Below is a small trained network, with its code and all its weights. Each question gives an input and a class and asks what happens when units are switched off, that is, made to give their printed mean instead of their output.

import numpy as np


def w(rows, s, z=0):
    codes = np.array(rows[::2]) - 128.0
    scale = np.full(codes.shape[1], s)
    scale[-1] = z or s
    return codes * scale


def f(y):
    return np.maximum(y, 0)


def log_softmax(a):
    a = a - a.max(-1, keepdims=True)
    return a - np.log(np.exp(a).sum(-1, keepdims=True))


def net(x, mask):
    res = np.array(x, float).reshape(1, 5) / 4 @ E
    y = f(res @ A[0][:, :-1].T + A[0][:, -1])
    res = res + np.where(mask, y, B[0][:, -1]) @ B[0][:, :-1]
    return log_softmax(res[-1] @ U[:, :-1].T + U[:, -1])


A, B = {}, {}
E = w([
[128,129,126,127,133,126,128,127,126,129,125,126],'x0',
[145,196,154,138,101,226,90,224,174,189,126,56],'x1',
[84,188,38,177,47,149,112,3,163,197,254,79],'x2',
[93,112,148,111,44,125,149,112,44,75,75,32],'x3',
[128,127,129,131,124,127,127,129,128,127,135,129],'x4',
],0.007)
A[0] = w([
[131,106,153,115,126,133,136,169,119,109,105,144,39],'n0',
[123,113,131,107,92,127,140,153,58,72,61,61,25],'n1',
[139,130,118,131,163,126,125,156,151,142,143,171,54],'n2',
[137,152,144,144,124,173,115,253,154,139,96,88,101],'n3',
[134,93,125,137,159,51,129,103,91,54,99,203,87],'n4',
[136,141,124,133,146,124,125,137,144,129,121,157,48],'n5',
[137,123,121,117,134,160,107,171,138,123,120,105,116],'n6',
[137,123,121,115,187,137,127,177,178,147,124,216,21],'n7',
[139,109,152,120,177,104,129,227,103,81,63,164,5],'n8',
],0.017,0.0021)
B[0] = w([
[119,168,116,156,91,142,125,99,110,145,166,79,177],'n0',
[136,141,188,219,164,78,89,181,140,87,67,131,215],'n1',
[156,141,109,139,116,128,104,195,110,69,70,81,166],'n2',
[113,67,154,25,149,143,186,102,93,155,142,182,223],'n3',
[121,79,171,20,148,167,178,129,99,168,137,171,232],'n4',
[130,133,126,123,135,114,106,165,148,115,90,120,147],'n5',
[128,107,137,87,135,133,143,122,109,137,136,146,164],'n6',
[107,133,216,230,138,67,113,133,105,96,79,115,201],'n7',
[132,172,10,153,81,143,100,81,179,143,193,99,250],'n8',
],0.012,0.017)
U = w([
[127,87,156,1,137,167,199,112,83,168,131,186,97],'0',
[122,185,7,166,50,148,87,35,174,161,202,67,249],'1',
[132,138,199,198,142,67,90,180,110,74,37,112,32],'2',
],0.0072,0.0019)

Each question gives the input, the list of numbers given to net, and the class t.
The units are the neurons (one row each of A and B). Each row of codes is followed by its name. A weight is (code - 128) times the scale printed after its matrix; where a second scale follows, it is the last column's (A, B and U).
mask holds one flag per neuron, in row order. A switched-off neuron (its flag False) gives its mean, the last column of its row in B, instead of its output. The means were averaged over made-up inputs and are rounded, as every weight is.
A unit's drop is (log p(t) with every unit on - log p(t) with that unit switched off) / (log p(t) with every unit on - log p(t) with every unit switched off).
The circuit of an input: a set's keep is (log p(t) with only the set's units on - log p(t) with every unit switched off) / (log p(t) with every unit on - log p(t) with every unit switched off). Starting from all 9 units, units are removed one at a time, each time the one whose removal leaves the highest keep (on an exact tie, the one counted first), for as long as the keep stays at least 0.8.
circuit, biggest first: the units of the circuit, biggest drop first
unit that matters most: the unit with the biggest drop
k most important neurons: the k neurons with the biggest drops, biggest first
drop of u: that unit's drop, to one decimal
input [-4,6,-8,1,-3], class 1: 2 most important neurons	[n8 n4]
input [-5,7,5,1,1], class 0: unit that matters most	n8
input [4,7,7,-8,-7], class 2: circuit, biggest first	[n8 n4]
input [0,6,2,-4,3], class 0: 2 most important neurons	[n3 n1]
input [7,4,5,-6,1], class 2: 2 most important neurons	[n8 n4]
input [5,-4,2,-5,2], class 2: circuit, biggest first	[n3 n8]
input [8,-6,6,-4,4], class 0: 2 most important neurons	[n8 n0]
input [2,-8,6,-7,5], class 0: 2 most important neurons	[n8 n1]
input [7,8,7,3,-4], class 0: 2 most important neurons	[n8 n3]
input [1,7,-8,8,6], class 1: 4 most important neurons	[n8 n4 n0 n7]
input [4,-6,6,-5,2], class 0: 4 most important neurons	[n8 n1 n0 n7]
input [4,5,2,6,-6], class 2: 3 most important neurons	[n4 n1 n8]
input [-1,-2,-4,-4,2], class 1: 2 most important neurons	[n8 n1]
input [4,7,4,-1,-6], class 0: most important neuron	[n8]
input [6,-7,7,2,-8], class 0: drop of n1	0.1
input [1,6,5,2,4], class 0: drop of n8	1.7
input [3,8,7,8,7], class 0: drop of n3	0.4
